Each row, then the grade of its hidden value:
[-271  100   14   86  -89 -154  -96   32    0 -342  -70  219   -9 -144
  181  149  177  -26 -165   95   59   34  116  149  -76 -168   49 -172
 -103   85 -133   76   76 -289 -121 -128  -67   51   92   42   21  -20
  -25  -15 -128 -237 -152   11  144  -82 -153   55]	Ls
[ 215  -18   95  -61   41  124   51  147   49  139   34   36  -98   64
    5 -161  -16   86  -65  214  -40  -35  164 -147  113   20 -134 -126
  163   94  -25  -58   -8  -75  159  112  -95 -108  -35  179   29  126
 -242   -4   -6   13   66 -164   60 -137   15   48]	QH
[  18  -60   90 -155   22   -2  -70  157 -122   29  103   16  -49  -73
  -10   -9  115  -13  -49  232   80  -99   78    1   98   19 -210 -151
 -122   16 -178  -13   -4 -154  -66   88 -221  103   92   22   38   -6
 -134   82 -196 -188   49  161  245 -126   33   71]	Jz
[  46  125 -202 -159  -63 -138  -68   -9 -359 -157  123 -121 -218  -39
  103 -247  193  330 -176  316  160   22  -95   70 -115  194  236  237
 -383 -164  -44  122  311   93  -63  285   52 -200  -45 -148 -296  101
  164  -47  140 -199 -202  192  -79  150 -212  -16]	HQ
[ 141  -79  -28   91  -73   23   -8  101  144    2 -140  -53   -6  122
  -61 -219   76  105 -144   59   56   89  106 -152  187 -278   32 -132
  122   92  101  154  104  -66  151  154  -39   18   18   -1   46    3
   86 -192  100   55   57  -86  -20 -135   66   30]	RD
[ -70   46   26  -19   50 -131  -30  -23   28  111 -131  135   94  -22
  144 -117 -162   63 -342  -36   60  133   -3   17    1  -62   44  161
  148  -61  111  -61   63  171  -23    7   39  -90   84  -45   58   41
 -109 -240   17  128 -175 -167  124  -12   13   16]	RD
[  -2   73   89 -119  238  149 -113   40 -338  187  145    3   44 -146
  130   58  -31  143  -95  238 -111   26 -117  -21   63  120  -97   17
   57   36  158 -155   22 -151  -33  126   59 -158  -75  -99   -1 -134
 -139 -146  -26  -87   65   48   52  130   19  -10]	QH
[-100 -112    5   65   64    7  -24  159    0    5  131 -240  -82   90
  -72  -20  346 -100  208  -77 -139    7   40    5   12  148  172   71
   68  165  -73  -39  294   83  -47 -128  145  -92 -268  -54   -7   91
   69  164    0  -22  201  -44 -184  163 -158  -91]	Jz
[-139 -278 -161  -64  171  275 -152  409   11  317  -37  -14  175    7
 -167 -229  -69  -89   27   72 -169   72 -219  107  -36  131   -3  393
  341  269  -19  -53  213   35  257   20  -44 -208  107  -74 -106  -40
  -49  136  -76  104  362   75  -90 -188 -134   91]	MQ
[ -82  -52  -13  -91   11   67 -119  145 -135   27   46    8  -11  -85
  -64   35   55   31 -111  174  -63  -11   53  -98  -94  -30  -56  -81
  159  -38  -41  -80  109 -111   98    6   95  -73 -117   65 -177   -9
  -59   89   74  -80   81    4    2  -83 -109  158]	MH
[-236  118  -85  138 -100 -150  -70    8   -9 -313 -114   83   10 -175
  291  -61  175   93 -215  -48  106  318   56   11  -86  -24  132  317
  -76 -110   23  -12  262 -119 -171  122   48  -23   92  185   55   49
 -198 -226  -62 -106   -2 -127   77   -4    2   75]	RD
[ -60    1  -10  140 -129  -12 -115   39 -100 -163   15  246  -92 -126
 -115  -60  130   82   36  217  -72 -100  142 -134   60 -127 -190 -190
   -8   98 -160  -38   99 -585   95  110 -148  190   51   14   65   74
 -164  189 -148 -118   29   78   49 -160 -107   18]	MH
[  60   38 -112    4  -20  -71 -108   29  -12   77  -57   93   19   92
   40 -239 -170  182 -245   58    0  182   10 -111   36  -74   72  210
   81 -136  153 -111  155   36  136  216   48 -134    0   78 -103   17
 -129 -232  162  102  -74 -127  126 -122  -83   99]	GD
[ 221  -80   64  -43   54   58  295  331  142   97  -33 -310  -72   68
  -84 -173  100   58  -42  205  106 -126   72   20   67   46    8  -69
  -15   56  -71  273   30   37  174  100 -124   16  -63  207  -14  108
   57  -11  -10  -45  115  140   82  -81  142   74]	QH
[-104 -120 -146 -228   52  -42  -62  331 -118  -28   50  204   -9  -61
   67 -205   99  -90  -14  271  107 -133 -181  343 -101  -81 -118  104
 -340  161 -419   77  132   34  -76 -115 -397 -100  473 -237 -111   21
    7  350 -405 -230 -175  404  185 -215 -202   69]	Ls
[ -80   45  104 -153   72  -75 -108   90 -225  126   99  -35   17  -11
  147   95   61  100 -223  232   -8    3  155 -176  -50   38 -178 -147
  107  -81   39 -193   57 -109  -18  -22   41 -118 -172  -32 -102  -32
 -196  -73   11 -120  -90   49   90  116  -85   39]	Jz
[ -12   38   40   26   62  -77   74  115   67  -27  -31  127    8  -14
  100 -101   39  113 -184  166  -80   45  152   22  -34   27   -2   40
  192   45   16  -51  196  -65   13  -45  -15 -138   40   21    4  130
 -147  -51  -25   51 -112 -148   13  -10 -161  -18]	GD
[ 135   22 -119  202  -77   41  153  174   70  -46 -212 -112 -102  163
   36 -346   51  177  -79   46   56  -63   -5 -110   -6 -263  174   85
   -8  229    7  218  160 -129  254  109  -39  -69  -37   47  -46  120
   66  -66   59   89 -116   82 -169  -16   -3   -6]	MQ
[-101  -33 -153   76 -126 -167 -160   16   36  -50  -44  -10   32    4
  -23 -167  132  145 -196   89  116  267   82  -24  -24  190  127  269
   42 -154   63  -53  315  -34   60  295   22   19   20  125  -80  111
 -135 -221  119  -92   95  -97  147 -142  -53  131]	GD
[ 127   71   92   85   83   34  163  112  -32   56    6  -93  -37   35
   76  -72   28  151  -44  144  -49    1    0  -77   57 -122   72  -86
   58   66  111  117   96  -76   64   62   52  -71 -170   52   96  -27
   31 -163    6   23   -2   25  -79  104   75  -26]	MQ
[-219   50  -78  212 -105 -126 -210  -46   41  -13 -123  223  126   38
  213  -85   13  127 -268   68   82  285   40    8  -55   20  116  182
  160   94  111  -60  214 -157   61  172  -21  -56   94   48  133  -41
 -225 -381  -53  -46  -34 -167   61  -88  -56   37]	RD
[-106   73   60   10   43   14 -148  -56 -101   24  -44  159   -7 -206
    4   61  -79  -40  -20    1   13   28 -122   17  183 -100 -118 -131
 -139   57  -11  -79 -183 -280  -15   39  -98  145   72  -43   77   34
 -144   13  -45 -166  -43   85  338 -114  136   15]	MH
[  87   49   63  -58  128   30  -19   62  -25  109 -104   -6   33   60
  185  -89  -11  109 -182   53    7  169   -3  -85  126 -129   92   -3
  131  140  196  -27   76   98  -18   43   15 -181  -92  -32   11   63
  -54 -272  102  -18  -46  -91   19   51   88   24]	Jz
[-249 -246  -51  -59  -17  261  -94  293  146   83  112  -17 -120 -151
 -214 -203   40  -97   32  -75 -196   80 -102  100  -56  179   58  470
  443   79 -171  109  229  222   13 -131  128 -257  105   86   14   53
  -20  367  -85  259  336 -279 -287 -174 -261 -129]	Ls
[  74   25   56  -67  167  -49   97  122   -9  234  -17 -109   74  116
  163  -80  -94   40 -193   43   37   26  -62   23   15  -82   39    5
   24   -3  105  -12    6  239   48  -52   37 -185  -39  -51   -2  -58
  -11 -209   13   53 -147   15  103   89   59   14]	RD
[-150  -46 -118 -382  139   28 -261  211 -173   55   17  350   19 -254
  -55 -190 -190   21  -60  215 -102  217 -257  201  143   89  -64  307
  -65   23  -58  -74  112   24 -115   35 -221 -176  211 -261 -168  154
  -15  215  -41 -141   46  202  221 -201 -210   12]	GD
[  71  -58 -196  -46  -91 -252 -150  -92 -334   22  270 -110  -79  107
  -95 -122  276  263 -198  286  103  -85  152 -147 -160  215   11  100
 -108 -337  -45 -137  374  -19  100  278  138  -86  -92    9 -260    3
  -21  -23   76 -134  -39   50  -58   45 -213  140]	GD
[ 223  -35 -208  -37  -65  -74   -7    9 -198  -32  138 -222 -233  148
  -38 -366  222  189  -10   85  154 -106  -78  -29   42   13  153  213
 -381  -82 -116  102  233  156   36  260  -13 -109   51  -65 -158   77
  129   54   28  -48  -97  129  -68   35  -70  -18]	Jz
[  77   -2   23 -231  207   59  -61   88 -212  123  194  188  -51 -175
   81 -128  -58   25   50  159  -37   39 -239  148  216   19 -166  158
 -244    1  -92  -67  -21   24 -184   63 -230 -126  278 -116  102    4
 -136  122 -276 -130   11  156  231  -84   55  -51]	GD
[ -44   55  114  -21   72   46  114  168   14   13  -73 -268  -46  -27
  185  -90   48  -16 -100  -87   76   48 -151   86    4 -233  119   12
 -122    8   -1  129   53  292 -203  -81   68  -34   42 -167   56 -114
  110 -137   -7  107 -213   56   86  146  100  -92]	Jz
[ -19   34 -124 -116 -101 -208  -85  -30 -187  -90  -28  -77  -73 -114
  -11 -223  175  254 -263  204  185  171   58  -52  -67  241  128  272
  -99 -258   28    6  357   84  -74  333   48   16  -46  -42 -183  232
   -8 -136  166 -124  -32   32   48   31  -37   98]	HQ
[-190   69   44    5   12 -114 -154    9    7  -23   -5  200   92  -18
  239  126  -65  -70 -279   73   89   28   86  107   53  -55  -99 -169
  -65   61  -16   -7 -186 -169   27  -69  -97  -63  115   43  117 -195
 -122 -206 -159 -151  -95  -75  255  -74  -69    3]	MH
[ -86   62  121  -69  127   50  -81    5  -72  -11   80 -102  -56  -47
  158   35  100  -29  -17  -68  -51  161 -147  152   94  -13  248   16
  -42   74   88   33  124  320 -291  -61  165 -143 -106 -209   95 -106
  156 -172   52   17  -36 -142  -17  190  -35 -135]	Jz
[   4   29   98   74   60  -72  -76  -48  -75   98  -28   78   26   47
   33   48   38   26  -44  -16  -39   35   81 -164  117 -110   -6 -108
  123  104  101 -146   54 -159   20    8   14   41 -200   61   97   85
 -158 -109   -4  -74   24  -46   81   15   93   64]	Ls
[ -65   49   86  -39   59 -188   27   58  112    9   75  182   41    7
  150   22 -117  -21 -213    9  -23  120  144   44  115   11  -45   56
   72 -121   49   12  -35   34  -38  -87  -25 -140  -24  207  186  -55
 -118 -147 -143   12   42 -193  149  -44  -73  -29]	Ls
[ -74   52   98  211   47  -76   64   80  147   46  -10  104   99   77
  186   22    1  -54  -45   46   20   36  -57  225  -72 -139   71 -111
  -40  105  -70  -33   86   22  -42  -64  -82   41  193    6  215 -152
 -149 -209 -215    5 -216  -39  268  -86   20   35]	GD
[ -45   97   14   61    7   86  -10  123  -82 -114 -101  -10  -84   -7
  107  -82  113  195  -95  199  -68   70   28  -21  -31    4  258   20
  157  280  106  152  238 -158   46   75   74 -152 -252  -26  -47   93
   90 -141  131  -51   12  -24 -245  120 -143  -49]	MQ
[-197  210  111   30   49  -91  -60  -99  -60 -127 -138  189  -17 -178
  327   90   19   66 -195  -34   30  221  -63   65   -7 -127  158   18
   16  106   89  -51   59   -4 -243 -109   51  -91  -13  -48   76  135
 -136 -195   21 -119 -262 -114  112   95   45  -34]	GD
[ 118  -81   90   16   96  229  185  257   29  125   -6 -329  -64   -6
    3  -79  109   14  -19   55   56 -122 -101   18   -6 -127   35  -22
   53  114  -57  186   16  100   58   23   15  -35   30  139   14  -61
   17  -16  -44   37   58   71    9  -43  198   64]	RD
[ 103  -37   -7  -27  143  191   24  196 -155   86   58   46  -29 -156
  -82 -159  -95  172    6  127 -194   23  -83 -186  193 -128 -166  210
  156    5  111    1   68 -332  101  149  -33  -90  -11  138   28   -2
 -129   77  -63   72  243   96  -43  -80   56    4]	Jz
[ 134  152  -27  -82   25 -152  209   49 -120   17   31 -247 -147  -15
  213 -238  -58  125 -136  -52  214   46 -181   -1   33 -113   87  233
 -461 -307  -11  141  -14  304 -112  125   24  -79   12   57    5   -2
   37 -135  -27    5 -230  172  173  148  195  -28]	MQ
[ -87 -204  -74 -193   94  150   43  492   41  247   -7   -3   61  -83
 -135 -283 -185    1  -95  185  -84   23 -124   40    3   90 -154  388
  242   45  -95  147   98   20  188   10 -161 -177  115   51  -36    6
  -40  202 -172  126  269  190  -41 -179  -99    7]	MH
[-136  -66  152    9  -20  104   59  316  158  -55  141 -222  -73  -69
 -140   22  100 -149  128   38 -158   41   63  105  -67   81   53  -87
   94 -135 -145   36  186  138  -93  -53  158   88 -152   62   54 -154
   51  106    5  147  184 -125   86  -28 -163  -13]	QH
[  35 -151 -154  -20  -91 -187 -155   76    2  107 -120  -48   99  179
 -143 -263  162   84 -195  146  130  112  161 -103  -52  109   82   71
  105  -39   16 -123  383  105  161  252  -22   67  -52 -118 -171  177
  -19 -148  153  -39   47  -13   61 -107  -79  209]	HQ
[-121   66   39   87   83  -56  -40  -31    7    6 -195   23   53 -112
  106   56   94  -58  -57  -62   92   49  -66   81  107  -40   39  -99
  -89  229   24  -39  -80 -183    5  -56  -83   98   28  -62   29  197
 -110  -73    9 -223 -100   75  264  -12  175   30]	HQ
[ -64    7  121 -208   84  -64 -189 -101  -75   70  129   53 -119    3
   61 -114 -130 -185  -81 -292  -32   12  -24   57  337   72   34  144
 -140   -4    0  -22 -148  373 -271  -77   54  -96  -81 -237  261  -91
  117  -15 -102  201   50 -281   27  177 -108 -303]	MH
[  63  -42   18   83   51  133   23  161  -95  210  115 -159  -48   70
  -25  -35  133  116   56  246  -39  -82  -28  -98  -54   42  -53 -113
  100  123  -30  -33   92 -186  220   81   10  -90 -101   88  -52   -7
 -153   22  -16 -107   51  112  -17  -23   28   51]	HQ
[-132  113  -45 -109   87  -21 -151    1 -209 -116   64  285  -52 -332
   38   -7  -88   17  102   21 -123  243 -245   30  212 -117  -54  121
 -245  -94   20  -65  -12 -226 -156   26  -48  -29   19  -61   31   72
  -48  140  -63 -206   86  157  193  -52   25  -16]	MQ
[-120   33   27  229 -106 -106   80   95  105 -340 -100  134    3  -60
  155   50  287  -54  -56   81   83  -43   77  181 -193 -372   87 -258
 -133  101 -253   89  230 -143 -135 -122  -79  161  259   16   81  -54
  -14   -2 -219 -117 -257   24  127 -137  -41  149]	Jz
[  58   46 -125  -21  111  -60  -35   55 -126 -141   22   52  -71   85
   96 -205  130   99  -11    0 -171   76   21  -10   50  -67  228  175
  -42  104   82  -66  324   70  -42  -34  133 -281 -154 -171 -124  104
  137   14   99   55  -33 -100 -235  181 -289  -70]	RD
[  55 -145  -71  -66  -78  -30  -38  203   57   29  -59 -163  -54  205
  -69 -275   43  -31 -184   -4  147 -142   70   33   29  -97   85   74
  -63   69 -135  166  106  206   84   85  -84    3   67  -50  -51  -68
  157  -30  -29  124  -28   22   22  -98 -116   26]	Jz
[   5    4  -90   80  -93 -208    8   18  125   12 -107   91    5   62
  -75 -227  -34  127 -145   27   -6  210   72 -112   37  -92  110   79
  118 -136   95    7  237   51  126   78   75  -31  -93  -16  -28  182
   19 -100  163   79  -52 -103    5  -62  -72   27]	HQ
[ -38  -33  -35  -75   62   -8  -64  128  -82   45   15   72  -14 -154
 -123  -69   51   57   23  184  -73   67  -21  -47  133   75 -115   -6
   10   22   -6  -37   67 -258   86   60  -88    5  -42  -42  -73  179
  -68  145   19 -172  130  145  115  -81  -18   22]	MH
[  54  -32    0  101   91    7  155  152   52   -3   35  -75   16   43
  -44  -46   69   88  -92  128 -100  -85    2  105  -92 -105  149  -38
  143   17   22  116  215   35   98  -57  132 -110  -19   25  -52  -72
  142  -47   37  104  -57  -41  -81   -3 -126   43]	Jz
[ 134   40 -112  -42  -37  -12  -50  116 -120  142   50  -87 -119  229
   88 -267  -14  219 -135  235   86  -11  -43  -44 -121   31  143  116
  -83   14  -30  -51  200  131  163  203  -20 -214  -44   25 -216   45
 -103 -112  113  -26 -222   66   47  -45 -142   82]	GD
[ -21  -29   17 -111  231   76  121  222 -206  209   94 -188   14 -151
   47  -16   29    9   14   69  -39  -87 -211   17  -55   -6 -136  149
  -70  -56  -60  -74   16    4    3  -96   14 -116   35    0 -105   21
 -121  178 -119  -70  -16  281  115   75  119   52]	RD
[  33 -104  -41   12  155  168  -98   69 -206   68   86  -29   72 -105
  -92    7  181  184 -120  245 -133  -23  -24  -54   35  -58  -41  -29
  270   80  154   -1  215 -236   95  103  116 -138   31  -83  -95 -115
   59  -57   43  -46  172   -9 -169  -18  -48   68]	Ls
[ 129   25   23   50  211  -79  306  137    8  -10  -14 -174   20  -45
   45  -99  132  137  -36   31  -57   51  -87   64   97 -118  165  133
   -5  -17  161  207  220   86  -63  -52   83 -121  -83  -12   56   76
  205 -101   -6   18   23  102 -110  175  111  -44]	Ls
[  36   16 -177   58 -362 -210  -41  -16  -70 -167    9  -98 -224    0
 -140 -282   93  252 -218  140  241   16  137 -234 -104  -50   32  124
 -183 -404 -136  128  211 -100  147  369   43  145  -34  245 -163  110
  -40    0  133  -34  -78   50   72 -174  -37  143]	HQ
[-261   51   75  -20   69   50    6   89 -125  -45  256  -88 -169 -203
   35  119   98    5  106  -36 -196  102 -171  102 -106  167  216  257
   99  -81  -46   64  196  148 -200 -182  297 -232 -259   91   29  -15
   54  179  -18   19  116  -77 -204  187 -173 -152]	Jz
[  37   27  -70  -91  -42 -126  -47   63 -127  120  -70  -69  -35   56
  128 -271   80  205 -227  167  164  169   68 -160  -57  184   49  263
   16  -63   43  -89  259  111   39  253  -35 -109  -92   23  -96  240
 -207 -174   70  -78  -39   12   14   49   34   81]	QH
[-135   14   79   71   43 -202 -118   -8   35    2    9  171  168   33
  103   80  133  -46  -85  123  -29  199  111   98   25   25   52 -207
   58   38   62 -124  222   -4 -101  -13    3   48  -49 -195  168  -70
  -18 -252  -75 -108   -2 -108  126   47  -80   29]	MQ
[-382  -23 -172  306 -195 -364 -245  -98   14  -93  -62  157  149   69
   73   31  235   27 -172  -36   90  223  124  -39 -180   10  111  126
   87  -46   -1 -134  349 -225   73   11   79   61  -23   15   35   15
 -148 -165  -68 -156  -30  -42   22  -31 -148   92]	Ls
[ 140 -202 -121 -147   45 -161  -36  200    1   69   45  -95  122  183
 -111 -215  137   55 -299  223   61  -61  299  -69   96  103 -115   -3
   76 -108   38   38  200   37  188  156  -60  -88    9  -55 -100  -77
  132 -128   -7   19  199  -39  -28  -42 -179   97]	MH
[ -39 -133  -60    8 -107 -181 -209  -26   85  110   55   38  117   87
  -56 -144  109   26 -253  143  177  201  163   51   24  308   18  106
   80 -170    9  -77  237  158   42  332  -43   76  120   41  106  -53
 -128 -327  -32  -40  177 -244  203 -183  -21  131]	MH
[-206 -128  -39  236  -83 -276    4  131  182 -167  -82   82  198  134
  126   53  308 -163 -135  -49  113   46  186  126 -162 -239   81  -85
   29   69 -161   45  311   -5  -51 -156  -56  111  148   54  172 -137
   10 -135 -302  -76   -5  -25   41  -90  -56  174]	GD
[ -95  -26 -106   39 -166 -223  -98  -41  -11    7   18  -43   -9  -25
   32 -163  102  152 -309   61  223  174   99  -76  -82  146    3  283
    3 -317  -11  -25  218   66   13  260   30   20  110  183  -13   51
 -198 -195   -3  -42   -5 -109  150 -118   31  111]	Ls
[  58   11  -20  -18   30  185   14  121  -69  134    2  109 -144 -152
  -99 -179  -96  134   67  186  -69    2 -189  -36   53    4  -34  101
   68  123  -67   31    6 -181  166  105  -88  -83   38  100  -50  225
 -171  197    8  -65   27   92   45 -183   57   22]	MQ
